Here is a tiny trained network, its code and every weight. The questions are about switching its units off for an input and a target symbol, where a switched-off unit gives its printed mean instead of its output.

import numpy as np


def w(rows, s, z=0):
    codes = np.array(rows[::2]) - 128.0
    scale = np.full(codes.shape[1], s)
    scale[-1] = z or s
    return codes * scale


def norm(h):
    return h / np.sqrt((h * h).mean(-1, keepdims=True) + 1e-5)


def f(y):
    return y / 2 * (1 + np.tanh(0.7978845608 * (y + 0.044715 * y**3)))


def softmax(a):
    e = np.exp(a - a.max(-1, keepdims=True))
    return e / e.sum(-1, keepdims=True)


def log_softmax(a):
    a = a - a.max(-1, keepdims=True)
    return a - np.log(np.exp(a).sum(-1, keepdims=True))


def net(x, mask):
    ids = ['Ωγζηθμπτ'.index(c) for c in x.split()]
    T = len(ids)
    res = E[ids] + P[:T]
    r = norm(res)
    for j in range(3):
        rows = slice(2 * j, 2 * j + 2)
        q, k, v = (r @ M[0][rows].T for M in (Q, K, V))
        z = softmax(np.where(np.tri(T) > 0, q @ k.T / 2**0.5, -1e9)) @ v
        o = O[0][rows]
        res = res + np.where(mask[j], z, o[:, -1]) @ o[:, :-1]
    y = f(norm(res) @ A[0][:, :-1].T + A[0][:, -1])
    res = res + np.where(mask[3:7], y, B[0][:, -1]) @ B[0][:, :-1]
    return log_softmax(norm(res)[-1] @ U[:, :-1].T + U[:, -1])


Q, K, V, O, A, B = {}, {}, {}, {}, {}, {}
E = w([
[186,254,46,206,84,195,44],'Ω',
[75,108,92,156,3,156,159],'γ',
[110,131,42,130,185,174,160],'ζ',
[51,141,76,169,100,48,173],'η',
[123,98,83,130,51,94,158],'θ',
[98,78,138,151,67,95,147],'μ',
[43,102,160,57,147,148,166],'π',
[130,168,117,133,34,70,185],'τ',
],0.017)
P = w([
[179,166,210,107,241,164,43],'0',
[194,125,105,98,143,254,218],'1',
[177,123,132,116,126,235,211],'2',
[160,136,118,113,123,226,208],'3',
[137,143,107,113,122,192,215],'4',
[112,122,115,129,95,183,208],'5',
[74,114,143,106,71,154,211],'6',
[34,92,137,130,58,155,178],'7',
[20,107,136,117,68,134,164],'8',
[45,125,125,106,168,151,202],'9',
],0.0084)
Q[0] = w([
[110,124,73,116,62,211,215],'H1',
[97,144,90,136,158,77,151],'H1',
[188,119,206,131,156,97,136],'H2',
[200,125,178,172,143,129,27],'H2',
[124,119,140,63,122,154,151],'H3',
[77,89,6,158,110,99,199],'H3',
],0.014)
K[0] = w([
[156,201,138,141,139,118,31],'H1',
[94,102,153,107,152,88,87],'H1',
[99,90,102,131,94,184,197],'H2',
[104,87,151,85,108,130,250],'H2',
[91,111,158,151,174,75,150],'H3',
[147,178,129,114,140,132,33],'H3',
],0.014)
V[0] = w([
[75,127,128,176,39,176,123],'H1',
[129,254,149,96,106,154,168],'H1',
[6,146,155,190,167,154,119],'H2',
[138,147,153,182,121,69,112],'H2',
[71,129,231,75,133,46,134],'H3',
[97,173,84,222,142,114,182],'H3',
],0.014)
O[0] = w([
[228,130,154,140,129,217,95,115],'H1',
[205,63,111,103,162,100,174,252],'H1',
[168,94,91,214,122,61,33,212],'H2',
[159,171,254,210,199,123,142,210],'H2',
[168,127,203,93,188,83,119,119],'H3',
[96,109,88,221,194,108,138,253],'H3',
],0.013,0.0062)
A[0] = w([
[235,170,121,148,139,179,127,147],'N1',
[133,154,84,149,174,146,182,122],'N2',
[212,166,255,116,183,115,136,2],'N3',
[69,115,127,102,74,158,162,141],'N4',
],0.012,0.0064)
B[0] = w([
[179,77,169,165,74,216,142,214],'N1',
[100,86,113,103,47,127,115,211],'N2',
[7,45,86,138,44,132,121,253],'N3',
[84,182,92,134,193,124,117,220],'N4',
],0.014,0.0052)
U = w([
[234,109,130,136,95,208,118,192],'Ω',
[197,107,127,26,129,76,92,183],'γ',
[139,120,140,130,129,133,162,36],'ζ',
[54,102,28,129,123,129,156,73],'η',
[150,144,161,212,224,101,139,189],'θ',
[52,93,213,141,71,156,54,49],'μ',
[128,1,174,99,172,142,244,47],'π',
[141,232,180,75,187,168,180,255],'τ',
],0.0082,0.0046)

Each question gives the input, a string of symbols that net reads in full, and the target symbol t.
The units are the heads (2 rows each of Q, K, V and O) and the neurons (one row each of A and B). Each row of codes is followed by its name. A weight is (code - 128) times the scale printed after its matrix; where a second scale follows, it is the last column's (O, A, B and U).
mask holds one flag per unit, heads first, then neurons. A switched-off unit (its flag False) gives its mean, the last column of its rows in O or B, instead of its output. The means were averaged over made-up inputs and are rounded, as every weight is.
A unit's drop is (log p(t) with every unit on - log p(t) with that unit switched off) / (log p(t) with every unit on - log p(t) with every unit switched off).
The circuit of an input: a set's keep is (log p(t) with only the set's units on - log p(t) with every unit switched off) / (log p(t) with every unit on - log p(t) with every unit switched off). Starting from all 7 units, units are removed one at a time, each time the one whose removal leaves the highest keep (on an exact tie, the one counted first), for as long as the keep stays at least 0.8.
units of the circuit, in order: the units of the circuit, biggest drop first
k most important neurons: the k neurons with the biggest drops, biggest first
which heads matter: for each layer, one digit per head in row order, 1 if its drop is at least 0.15 and else 0, layers parted by /
drop of u: that unit's drop, to one decimal
input η η γ τ τ θ π π η Ω, target Ω: which heads matter => 100
input μ η γ θ τ θ θ ζ θ π, target μ: units of the circuit, in order => [H3, N3, H1]
input μ τ μ π, target μ: units of the circuit, in order => [N3, H3, H1]
input μ μ η, target μ: most important neuron => [N3]
input ζ π τ, target η: which heads matter => 000
input τ π η μ μ η η η, target π: which heads matter => 110
input τ μ η η τ θ ζ η θ, target π: units of the circuit, in order => [H1, H2]
input μ η γ η ζ, target μ: units of the circuit, in order => [H3, N3, H1]
input θ τ η θ η ζ η μ, target τ: which heads matter => 010
input θ η Ω ζ μ, target Ω: 2 most important neurons => [N3, N1]
input θ η π, target τ: drop of H2 => 0.5
input γ η γ, target Ω: drop of H1 => 1.1
input π η π η μ η μ η η η, target γ: drop of H3 => 0.6
